Below is a small trained network, with its code and all its weights. Each question gives an input and a target symbol and asks what happens when units are switched off, that is, made to give their printed mean instead of their output.

import numpy as np


def w(rows, s, z=0):
    codes = np.array(rows[::2]) - 128.0
    scale = np.full(codes.shape[1], s)
    scale[-1] = z or s
    return codes * scale


def f(y):
    return y / 2 * (1 + np.tanh(0.7978845608 * (y + 0.044715 * y**3)))


def softmax(a):
    e = np.exp(a - a.max(-1, keepdims=True))
    return e / e.sum(-1, keepdims=True)


def log_softmax(a):
    a = a - a.max(-1, keepdims=True)
    return a - np.log(np.exp(a).sum(-1, keepdims=True))


def net(x, mask):
    ids = ['βγδεζηθμξπσφψ'.index(c) for c in x.split()]
    T = len(ids)
    res = E[ids] + P[:T]
    r = res
    for j in range(3):
        rows = slice(2 * j, 2 * j + 2)
        q, k, v = (r @ M[0][rows].T for M in (Q, K, V))
        z = softmax(np.where(np.tri(T) > 0, q @ k.T / 2**0.5, -1e9)) @ v
        o = O[0][rows]
        res = res + np.where(mask[j], z, o[:, -1]) @ o[:, :-1]
    y = f(res @ A[0][:, :-1].T + A[0][:, -1])
    res = res + np.where(mask[3:7], y, B[0][:, -1]) @ B[0][:, :-1]
    return log_softmax(res[-1] @ U[:, :-1].T + U[:, -1])


Q, K, V, O, A, B = {}, {}, {}, {}, {}, {}
E = w([
[129,106,135],'β',
[134,106,137],'γ',
[137,107,140],'δ',
[140,102,142],'ε',
[145,96,166],'ζ',
[157,106,111],'η',
[142,133,64],'θ',
[166,153,162],'μ',
[155,158,85],'ξ',
[160,184,152],'π',
[74,142,222],'σ',
[132,175,56],'φ',
[5,138,149],'ψ',
],0.022)
P = w([
[100,110,130],'0',
[148,180,139],'1',
[169,215,128],'2',
[176,233,122],'3',
[170,253,93],'4',
[164,244,103],'5',
[182,214,126],'6',
],0.005)
Q[0] = w([
[240,156,137],'head 0',
[3,59,123],'head 0',
[58,181,172],'head 1',
[132,125,119],'head 1',
[151,102,188],'head 2',
[206,150,130],'head 2',
],0.013)
K[0] = w([
[59,248,179],'head 0',
[214,39,183],'head 0',
[43,98,130],'head 1',
[142,140,126],'head 1',
[159,176,57],'head 2',
[126,196,154],'head 2',
],0.012)
V[0] = w([
[119,6,159],'head 0',
[41,128,98],'head 0',
[234,144,127],'head 1',
[124,151,204],'head 1',
[124,34,141],'head 2',
[67,174,196],'head 2',
],0.013)
O[0] = w([
[186,109,142,4],'head 0',
[85,11,133,153],'head 0',
[172,238,114,166],'head 1',
[113,158,217,189],'head 1',
[166,75,149,66],'head 2',
[90,130,248,173],'head 2',
],0.014,0.0047)
A[0] = w([
[29,50,163,3],'neuron 0',
[26,148,190,91],'neuron 1',
[220,182,142,110],'neuron 2',
[207,1,164,108],'neuron 3',
],0.0065,0.0072)
B[0] = w([
[253,193,73,250],'neuron 0',
[116,91,30,254],'neuron 1',
[241,102,157,228],'neuron 2',
[71,157,114,231],'neuron 3',
],0.0072,0.0059)
U = w([
[64,70,123,254],'β',
[117,103,138,199],'γ',
[139,124,138,151],'δ',
[161,134,137,110],'ε',
[201,135,217,129],'ζ',
[236,143,87,117],'η',
[161,138,57,136],'θ',
[174,192,172,49],'μ',
[144,172,75,118],'ξ',
[84,232,163,74],'π',
[49,151,254,141],'σ',
[24,167,78,105],'φ',
[101,118,122,126],'ψ',
],0.008,0.0063)

Each question gives the input, a string of symbols that net reads in full, and the target symbol t.
The units are the heads (2 rows each of Q, K, V and O) and the neurons (one row each of A and B). Each row of codes is followed by its name. A weight is (code - 128) times the scale printed after its matrix; where a second scale follows, it is the last column's (O, A, B and U).
mask holds one flag per unit, heads first, then neurons. A switched-off unit (its flag False) gives its mean, the last column of its rows in O or B, instead of its output. The means were averaged over made-up inputs and are rounded, as every weight is.
A unit's drop is (log p(t) with every unit on - log p(t) with that unit switched off) / (log p(t) with every unit on - log p(t) with every unit switched off).
The circuit of an input: a set's keep is (log p(t) with only the set's units on - log p(t) with every unit switched off) / (log p(t) with every unit on - log p(t) with every unit switched off). Starting from all 7 units, units are removed one at a time, each time the one whose removal leaves the highest keep (on an exact tie, the one counted first), for as long as the keep stays at least 0.8.
circuit, biggest first: the units of the circuit, biggest drop first
most important unit: the unit with the biggest drop
top k neurons: the k neurons with the biggest drops, biggest first
which heads matter: for each layer, one digit per head in row order, 1 if its drop is at least 0.15 and else 0, layers parted by /
input ζ ε π π ζ δ, target π: circuit, biggest first => head 0; head 1
input η β η ε π μ μ, target π: circuit, biggest first => head 0
input δ γ β η ζ, target η: circuit, biggest first => head 0; head 2
input γ π π ζ π η, target π: circuit, biggest first => head 0; head 1
input μ ζ φ ε φ η, target φ: which heads matter => 100
input ε μ ζ β ζ π γ, target π: circuit, biggest first => head 0; head 1
input β ε ζ φ ε, target φ: which heads matter => 100
input ψ η ζ β, target β: which heads matter => 100
input δ σ ε φ, target φ: top 2 neurons => neuron 1; neuron 2
input η δ δ, target η: which heads matter => 111
input β ζ ε ζ ζ δ, target ζ: which heads matter => 100
input ε β δ θ π δ, target π: which heads matter => 100
input ζ φ μ, target φ: circuit, biggest first => head 0; head 2
input η ζ π β ε, target π: most important unit => head 0
input β μ δ σ π, target σ: which heads matter => 011
input ε ε π π, target π: which heads matter => 101
input ζ γ η π γ, target π: which heads matter => 100
input η β γ, target η: which heads matter => 111
input ζ ζ ζ ζ σ ζ, target σ: top 2 neurons => neuron 0; neuron 2
input ζ π σ σ δ, target σ: most important unit => head 2
input ε ζ η γ γ γ η, target η: top 2 neurons => neuron 2; neuron 3
input ψ δ ζ ε, target β: top 2 neurons => neuron 3; neuron 2
input ζ γ η ε, target η: top 2 neurons => neuron 2; neuron 3
input σ π π ψ ζ, target β: top 2 neurons => neuron 1; neuron 2
